Each row has a name. Each piece below is followed by the name of the row it came from, unless a question asks for something else. Each question is about the rows just above it.

<192>: [-33.6 -18.6 -11.1  31.9  -6.8  -7.6 -27.9  13.2  -3.4   3.7]
<144>: [ 17.9  28.7  -1.3   1.7 -26.9  -1.6  17.6 -26.0   7.7 -41.4]
<203>: [  9.5   9.7 -17.9 -19.3  30.3   9.6  26.6  22.9   6.2 -15.7]
<29>: [ 23.0  23.4   4.7  51.0 -52.6  -3.4   5.4   3.0 -20.4 -26.9]
<18>: [-11.1 -33.6 -18.6  32.0  -6.8  -3.4  13.2 -27.9  -7.6   3.7]
<168>: [ 24.8  12.0 -54.2  26.4 -11.6 -39.3  -4.5  -9.7  -9.6  -6.8]
<91>: [ 13.3  -4.1  -2.7 -10.4 -80.9  -6.9  14.4  -3.7 -23.6 -22.8]
<16>: [  7.3  -8.2  22.3  20.3  40.4  36.2 -15.4  -5.6  25.1  17.4]
<98>: [ 39.8  28.7  -1.3   1.7 -26.9  -1.6  17.6 -26.0   7.7  12.8]
<5>: [ -1.3 -41.4  -1.6  17.6  28.7 -26.9 -25.9   1.7  17.9   7.7]
<85>: [-37.7 -29.2  26.8 -12.1 -15.9  17.7  10.7  13.8 -13.4  11.7]
<180>: [ 13.2  -3.4  -7.7 -27.9   3.7 -33.6 -11.1  -6.8 -18.6  31.9]
Put [ 17.6 -26.0   7.7 -41.4  17.9  28.7  -1.3   1.7 -26.9  -1.6] back in order: which row is it?
<144>
Put [ -7.6  -6.8   3.7  31.9 -27.9  -3.4  13.2 -33.6 -11.1 -18.6] back in order: which row is it?
<192>
Which row holds these entries in another order? [  3.7  -7.6  -3.4  31.9  -6.8 -11.1 -33.6 -27.9 -18.6  13.2]
<192>

<5>: [ 10.7   5.7   5.2   4.4  23.6 -33.1  -0.9]
<203>: [-20.6  36.8  13.1 -34.6 -40.3 -63.8   6.4]
<168>: [ 13.0  -1.3  -8.4   8.1 -23.5   6.0  22.7]
<18>: [17.8  8.6 -7.6 21.8 19.0  9.4  9.5]
<91>: [ 35.6   9.4 -19.4  -7.8  -9.3  61.1  51.0]
<98>: [ 10.7   5.7   5.2   4.4  21.5 -33.1  -0.9]
<180>: [ -6.0  23.2   2.3 -36.0 -65.5 -44.1  22.9]
<144>: [  0.6  16.0  -2.0 -35.0 -70.5 -30.9  30.1]
<85>: [-31.8  61.6  22.7 -22.8  22.8 -65.0 -13.8]
<29>: [  2.2  -7.9  -5.2   6.4 -22.9  -1.0  26.5]
Where do [ 10.7   5.7   5.2   4.4  23.6 -33.1  -0.9] appear?
<5>
Put [  6.4 -63.8 -40.3 -34.6  13.1  36.8 -20.6] back in order: which row is it?
<203>
which: [-31.8  61.6  22.7 -22.8  22.8 -65.0 -13.8]
<85>

<16>: [-8.9  0.6  5.2  1.0 -0.8 -3.1  6.0]
<192>: [ 29.9 -12.5 -17.7   4.1  -4.4  15.8 -37.5]
<91>: [-12.1  -1.1   6.6   2.9  -3.2 -28.8   6.5]
<180>: [ 43.3  -3.6 -23.0  -5.3   6.9  14.9 -33.8]
<18>: [ 29.9 -12.5 -17.7   4.1  -3.2  -3.1   6.5]
<29>: [ 19.8 -18.3 -12.4   8.6 -10.6  15.0 -36.5]
Where do [ 19.8 -18.3 -12.4   8.6 -10.6  15.0 -36.5] appear?
<29>
The row with [ 43.3  -3.6 -23.0  -5.3   6.9  14.9 -33.8] is
<180>
[-33.8 -23.0  -5.3  -3.6   6.9  14.9  43.3] is which row reordered?
<180>
The row with [ 29.9 -12.5 -17.7   4.1  -3.2  -3.1   6.5] is
<18>
[  8.6 -12.4 -18.3 -36.5  15.0 -10.6  19.8] is which row reordered?
<29>

<16>: [  5.5 -11.8 -22.5  59.7  -0.9   7.7  17.2  21.3]
<91>: [ 48.7   6.1  16.1  37.1 -32.5   7.5 -17.3  18.7]
<192>: [ 15.1   5.7  -9.5  39.7 -67.1  -2.2 -39.4  13.3]
<29>: [-15.0 -28.8  14.1  35.5 -28.2  -8.4  12.8   8.4]
<85>: [ 28.9 -13.7 -26.7 -54.0  -5.2  19.2  29.0  13.2]
<18>: [ 28.9 -13.7 -26.7 -54.0  -5.2  19.2  25.8   6.9]
<180>: [-21.5  -9.9 -17.4  -7.5 -38.5  21.1  -9.9  15.6]
<168>: [11.8 -0.4 38.8 -2.1 55.7 -7.0 -2.1 -2.0]
which: [ 28.9 -13.7 -26.7 -54.0  -5.2  19.2  25.8   6.9]
<18>
Put [ 15.6  -9.9  21.1 -38.5  -7.5 -17.4  -9.9 -21.5] back in order: which row is it?
<180>

<16>: [ 17.7 -11.9  47.9 -26.5 -11.6 -49.5 -14.3 -11.4  -9.0  38.4 -42.4  10.1
  19.4 -17.0  40.2 -22.2  37.6  26.3  35.8   2.4  39.3  27.7  33.5  -5.2
 -13.3  10.0  -6.2  23.8 -12.7 -11.7  49.7 -12.9 -57.6 -29.6 -45.7   4.8
   1.8  45.1 -40.1  32.2 -51.5  48.0  55.8   6.9 -27.3]
<91>: [ 27.5 -55.7  31.0  37.1 -37.1 -40.6  39.5 -33.6  22.8   7.0  10.9  15.6
  25.4 -35.4   9.1  -9.6  44.5  24.7 -20.8  10.7 -44.1   8.7 -17.0  49.7
  39.3 -11.4 -11.9   4.8  48.0  26.2 -22.2 -11.6 -13.3   1.8 -45.7   6.9
 -12.9 -12.7  17.7  -6.2   4.0 -49.5 -42.4  35.8  47.9]
<18>: [ 10.7  17.7  31.0  27.5  44.5   7.0  10.9   4.8 -45.7  35.8 -11.4 -11.9
 -11.6 -33.6 -12.7  15.6  24.7 -49.5 -13.3   9.1 -17.0  26.2  22.8  48.0
  -9.6  37.1 -22.2  39.5  47.9 -55.8 -42.4 -40.6 -20.8 -44.1 -12.9   1.8
  -6.2  39.3   8.7 -37.1   6.9 -35.4   4.0  49.7  25.4]
<192>: [-11.7  40.2  33.5  55.8  10.1 -57.6  -5.2 -26.5  27.7  10.0  19.4  37.6
 -27.3 -40.1  45.1 -51.5  32.2  23.8  38.4  -9.0 -29.6 -14.3 -17.0  49.7
  39.3 -11.4 -11.9   4.8  48.0  26.2 -22.2 -11.6 -13.3   1.8 -45.7   6.9
 -12.9 -12.7  17.7  -6.2   2.4 -49.5 -42.4  35.8  47.9]
which: [ 17.7 -11.9  47.9 -26.5 -11.6 -49.5 -14.3 -11.4  -9.0  38.4 -42.4  10.1
  19.4 -17.0  40.2 -22.2  37.6  26.3  35.8   2.4  39.3  27.7  33.5  -5.2
 -13.3  10.0  -6.2  23.8 -12.7 -11.7  49.7 -12.9 -57.6 -29.6 -45.7   4.8
   1.8  45.1 -40.1  32.2 -51.5  48.0  55.8   6.9 -27.3]
<16>
Put [ 47.9  35.8 -42.4 -49.5   2.4  -6.2  17.7 -12.7 -12.9   6.9 -45.7   1.8
 -13.3 -11.6 -22.2  26.2  48.0   4.8 -11.9 -11.4  39.3  49.7 -17.0 -14.3
 -29.6  -9.0  38.4  23.8  32.2 -51.5  45.1 -40.1 -27.3  37.6  19.4  10.0
  27.7 -26.5  -5.2 -57.6  10.1  55.8  33.5  40.2 -11.7] back in order: which row is it?
<192>
Put [-57.6 -51.5 -49.5 -45.7 -42.4 -40.1 -29.6 -27.3 -26.5 -22.2 -17.0 -14.3
 -13.3 -12.9 -12.7 -11.9 -11.7 -11.6 -11.4  -9.0  -6.2  -5.2   1.8   2.4
   4.8   6.9  10.0  10.1  17.7  19.4  23.8  26.2  27.7  32.2  33.5  35.8
  37.6  38.4  39.3  40.2  45.1  47.9  48.0  49.7  55.8] back in order: which row is it?
<192>
Where do [ 10.7  17.7  31.0  27.5  44.5   7.0  10.9   4.8 -45.7  35.8 -11.4 -11.9
 -11.6 -33.6 -12.7  15.6  24.7 -49.5 -13.3   9.1 -17.0  26.2  22.8  48.0
  -9.6  37.1 -22.2  39.5  47.9 -55.8 -42.4 -40.6 -20.8 -44.1 -12.9   1.8
  -6.2  39.3   8.7 -37.1   6.9 -35.4   4.0  49.7  25.4] appear?
<18>
Put [-37.1  10.9 -49.5  26.2   9.1  48.0  -9.6 -45.7  44.5  39.3 -44.1 -13.3
 -11.9 -11.6 -33.6  25.4   4.8  35.8  37.1  31.0  24.7  15.6   1.8 -12.9
   7.0   4.0 -12.7  39.5 -35.4 -55.7 -40.6   6.9  10.7   8.7  -6.2 -22.2
 -17.0  27.5  22.8  47.9  17.7 -11.4 -20.8  49.7 -42.4] back in order: which row is it?
<91>
[-55.7 -49.5 -45.7 -44.1 -42.4 -40.6 -37.1 -35.4 -33.6 -22.2 -20.8 -17.0
 -13.3 -12.9 -12.7 -11.9 -11.6 -11.4  -9.6  -6.2   1.8   4.0   4.8   6.9
   7.0   8.7   9.1  10.7  10.9  15.6  17.7  22.8  24.7  25.4  26.2  27.5
  31.0  35.8  37.1  39.3  39.5  44.5  47.9  48.0  49.7] is which row reordered?
<91>

<91>: [ 44.0 -70.0  31.0 -49.8 -11.0 -55.8  11.9 -24.0 -48.2  50.0  73.7]
<85>: [ -6.3  40.2  30.5  69.2  54.5  49.8  73.0  -5.7 -27.7 -55.7  44.1]
<144>: [-55.8  54.5 -27.7  49.8  -5.7  -6.3  73.0  69.2  30.5  44.1  40.2]
<16>: [ 44.0 -70.0  31.0 -49.8 -11.0 -55.8  11.9 -24.0 -48.2  36.6  -2.0]
<29>: [  6.0  11.9 -60.9 -27.7  49.8  32.2 -41.8 -55.8  54.5  -5.6  -6.3]
<203>: [-17.3   0.2  58.4  11.4 -50.9 -13.2 -48.9 -30.4  50.9 -24.7  33.6]
[-55.8 -27.7  -6.3  -5.7  30.5  40.2  44.1  49.8  54.5  69.2  73.0] is which row reordered?
<144>
Which row holds these entries in another order? [-55.7 -27.7  -6.3  -5.7  30.5  40.2  44.1  49.8  54.5  69.2  73.0]
<85>
Put [ 49.8 -55.8  -5.7  73.0  30.5  69.2  44.1  54.5 -27.7  40.2  -6.3] back in order: which row is it?
<144>
which: [-17.3   0.2  58.4  11.4 -50.9 -13.2 -48.9 -30.4  50.9 -24.7  33.6]
<203>
[  6.0  11.9 -60.9 -27.7  49.8  32.2 -41.8 -55.8  54.5  -5.6  -6.3] is in which row?
<29>

